Below are the code and all the weights of a small trained network. Each question names an input and a target symbol and asks about switching units off, where a switched-off unit gives its printed mean instead of its output.

import numpy as np


def w(rows, s, z=0):
    codes = np.array(rows[::2]) - 128.0
    scale = np.full(codes.shape[1], s)
    scale[-1] = z or s
    return codes * scale


def f(y):
    return np.maximum(y, 0)


def softmax(a):
    e = np.exp(a - a.max(-1, keepdims=True))
    return e / e.sum(-1, keepdims=True)


def log_softmax(a):
    a = a - a.max(-1, keepdims=True)
    return a - np.log(np.exp(a).sum(-1, keepdims=True))


def net(x, mask):
    ids = ['Θαβγξφ'.index(c) for c in x.split()]
    T = len(ids)
    res = E[ids] + P[:T]
    u = 0
    for l in range(2):
        r = res
        for j in range(2):
            rows = slice(3 * j, 3 * j + 3)
            q, k, v = (r @ M[l][rows].T for M in (Q, K, V))
            z = softmax(np.where(np.tri(T) > 0, q @ k.T / 3**0.5, -1e9)) @ v
            o = O[l][rows]
            res = res + np.where(mask[u + j], z, o[:, -1]) @ o[:, :-1]
        u += 2
        y = f(res @ A[l][:, :-1].T + A[l][:, -1])
        res = res + np.where(mask[u : u + 4], y, B[l][:, -1]) @ B[l][:, :-1]
        u += 4
    return log_softmax(res[-1] @ U[:, :-1].T + U[:, -1])


Q, K, V, O, A, B = {}, {}, {}, {}, {}, {}
E = w([
[103,115,46,123,2],'Θ',
[155,113,154,142,114],'α',
[62,142,211,172,192],'β',
[93,184,136,174,117],'γ',
[127,85,66,75,97],'ξ',
[115,143,89,126,109],'φ',
],0.017)
P = w([
[180,103,25,103,206],'0',
[67,77,199,74,114],'1',
[163,2,77,127,200],'2',
[85,169,166,72,94],'3',
[179,23,116,193,144],'4',
[65,148,206,57,74],'5',
[130,100,40,214,172],'6',
[61,173,205,64,71],'7',
[147,92,30,161,149],'8',
[35,147,212,33,78],'9',
],0.0074)
Q[0] = w([
[87,225,44,119,148],'0.h0',
[145,252,184,204,95],'0.h0',
[148,95,79,174,193],'0.h0',
[154,146,209,202,184],'0.h1',
[104,200,255,92,93],'0.h1',
[242,125,106,196,147],'0.h1',
],0.0072)
K[0] = w([
[118,107,137,207,82],'0.h0',
[153,90,159,102,98],'0.h0',
[191,115,34,158,37],'0.h0',
[135,136,127,106,159],'0.h1',
[5,134,165,87,106],'0.h1',
[183,103,118,129,215],'0.h1',
],0.011)
V[0] = w([
[177,164,159,66,157],'0.h0',
[157,94,161,64,142],'0.h0',
[181,239,72,146,1],'0.h0',
[66,175,90,175,25],'0.h1',
[172,129,196,65,59],'0.h1',
[78,137,214,125,123],'0.h1',
],0.0074)
O[0] = w([
[87,162,111,154,141,61],'0.h0',
[153,255,49,131,123,105],'0.h0',
[199,16,212,179,141,129],'0.h0',
[56,121,198,217,77,254],'0.h1',
[156,216,159,49,108,114],'0.h1',
[95,98,132,10,154,87],'0.h1',
],0.0074,0.0041)
A[0] = w([
[198,80,5,161,181,16],'0.n0',
[167,184,212,168,214,47],'0.n1',
[241,187,84,183,140,149],'0.n2',
[72,253,100,142,69,253],'0.n3',
],0.0064,0.0042)
B[0] = w([
[97,161,149,123,42,172],'0.n0',
[119,91,236,66,163,137],'0.n1',
[119,189,254,119,148,159],'0.n2',
[95,39,163,83,153,254],'0.n3',
],0.0088,0.0073)
Q[1] = w([
[152,130,67,177,19],'1.h0',
[143,244,50,157,172],'1.h0',
[207,3,7,167,226],'1.h0',
[68,125,211,245,165],'1.h1',
[150,153,243,178,45],'1.h1',
[249,136,30,170,231],'1.h1',
],0.0072)
K[1] = w([
[110,114,145,121,176],'1.h0',
[121,151,159,42,146],'1.h0',
[254,199,80,134,226],'1.h0',
[158,93,119,105,77],'1.h1',
[163,90,128,153,148],'1.h1',
[154,10,11,50,78],'1.h1',
],0.0099)
V[1] = w([
[142,63,239,135,164],'1.h0',
[170,150,157,85,107],'1.h0',
[100,177,206,170,255],'1.h0',
[140,137,100,181,70],'1.h1',
[143,167,185,184,197],'1.h1',
[99,95,152,90,111],'1.h1',
],0.0085)
O[1] = w([
[94,163,111,105,190,185],'1.h0',
[144,165,115,56,126,93],'1.h0',
[45,66,47,145,254,1],'1.h0',
[139,94,103,122,85,110],'1.h1',
[169,180,104,125,227,146],'1.h1',
[88,199,185,55,106,186],'1.h1',
],0.0072,0.0083)
A[1] = w([
[103,122,118,1,92,80],'1.n0',
[111,136,192,166,150,3],'1.n1',
[127,35,118,159,97,86],'1.n2',
[134,193,165,117,81,80],'1.n3',
],0.0092,0.0028)
B[1] = w([
[215,135,110,135,194,254],'1.n0',
[142,116,13,98,170,175],'1.n1',
[169,173,186,139,254,190],'1.n2',
[109,41,82,76,113,252],'1.n3',
],0.0093)
U = w([
[165,254,147,80,164,199],'Θ',
[70,105,83,126,128,111],'α',
[184,129,198,149,154,3],'β',
[195,68,78,150,183,64],'γ',
[145,173,144,155,133,183],'ξ',
[88,104,129,111,46,232],'φ',
],0.0071,0.0037)

Each question gives the input, a string of symbols that net reads in full, and the target symbol t.
The units are the heads (3 rows each of Q, K, V and O) and the neurons (one row each of A and B). Each row of codes is followed by its name. A weight is (code - 128) times the scale printed after its matrix; where a second scale follows, it is the last column's (O, A, B and U).
mask holds one flag per unit, layer by layer, with each layer's heads first. A switched-off unit (its flag False) gives its mean, the last column of its rows in O or B, instead of its output. The means were averaged over made-up inputs and are rounded, as every weight is.
A unit's drop is (log p(t) with every unit on - log p(t) with that unit switched off) / (log p(t) with every unit on - log p(t) with every unit switched off).
The circuit of an input: a set's keep is (log p(t) with only the set's units on - log p(t) with every unit switched off) / (log p(t) with every unit on - log p(t) with every unit switched off). Starting from all 12 units, units are removed one at a time, each time the one whose removal leaves the highest keep (on an exact tie, the one counted first), for as long as the keep stays at least 0.8.
units of the circuit, in order: the units of the circuit, biggest drop first
top k neurons: the k neurons with the biggest drops, biggest first
top k neurons in layer l: the k neurons of layer l with the biggest drops, biggest first
drop of u: that unit's drop, to one decimal
input γ β α Θ γ ξ β, target γ: units of the circuit, in order	(0.h0; 1.n1)
input γ γ γ γ, target α: units of the circuit, in order	(1.h0; 1.n0)
input ξ ξ ξ, target φ: top 2 neurons	(0.n0; 0.n3)
input φ ξ β ξ, target Θ: units of the circuit, in order	(0.h0; 1.h1)
input α φ β α Θ α β α Θ, target α: top 2 neurons	(1.n0; 0.n1)
input Θ φ φ α, target φ: units of the circuit, in order	(1.n2; 1.n3; 1.h0)
input β Θ ξ ξ φ, target φ: top 2 neurons	(0.n2; 1.n0)
input Θ γ β β β γ ξ φ φ α, target Θ: units of the circuit, in order	(0.h0; 1.h1)
input ξ ξ α Θ Θ α, target φ: units of the circuit, in order	(1.n3; 1.h0)
input ξ ξ Θ ξ γ β ξ Θ β, target φ: units of the circuit, in order	(1.n0; 1.n2)
input Θ γ α Θ Θ Θ φ, target β: top 3 neurons	(1.n2; 1.n3; 0.n0)
input β γ ξ φ β β φ, target α: top 2 neurons	(0.n0; 1.n0)
input ξ φ ξ ξ Θ α Θ γ γ γ, target φ: units of the circuit, in order	(1.h0; 1.n3)
input ξ ξ γ, target φ: units of the circuit, in order	(1.n0; 1.n2)
input α φ ξ Θ Θ ξ β β φ α, target Θ: units of the circuit, in order	(1.h1; 0.h0)
input ξ γ β γ Θ, target α: units of the circuit, in order	(1.h0)
input β ξ ξ Θ ξ ξ Θ ξ Θ φ, target φ: units of the circuit, in order	(1.n3; 1.h0)
input β φ β, target α: units of the circuit, in order	(1.h0; 1.n0)
input γ ξ φ φ φ γ β β γ, target α: top 2 neurons	(1.n0; 1.n2)
input Θ φ Θ, target β: top 2 neurons in layer 1	(1.n2; 1.n1)
input β Θ β, target α: top 2 neurons	(0.n3; 1.n0)
input Θ ξ ξ, target β: top neuron	(1.n2)
input Θ ξ Θ φ ξ ξ ξ β ξ β, target Θ: top neuron	(1.n0)
input ξ γ ξ φ α α β γ α ξ, target Θ: drop of 0.n3	0.0
input Θ β Θ γ ξ, target β: drop of 0.h0	0.8
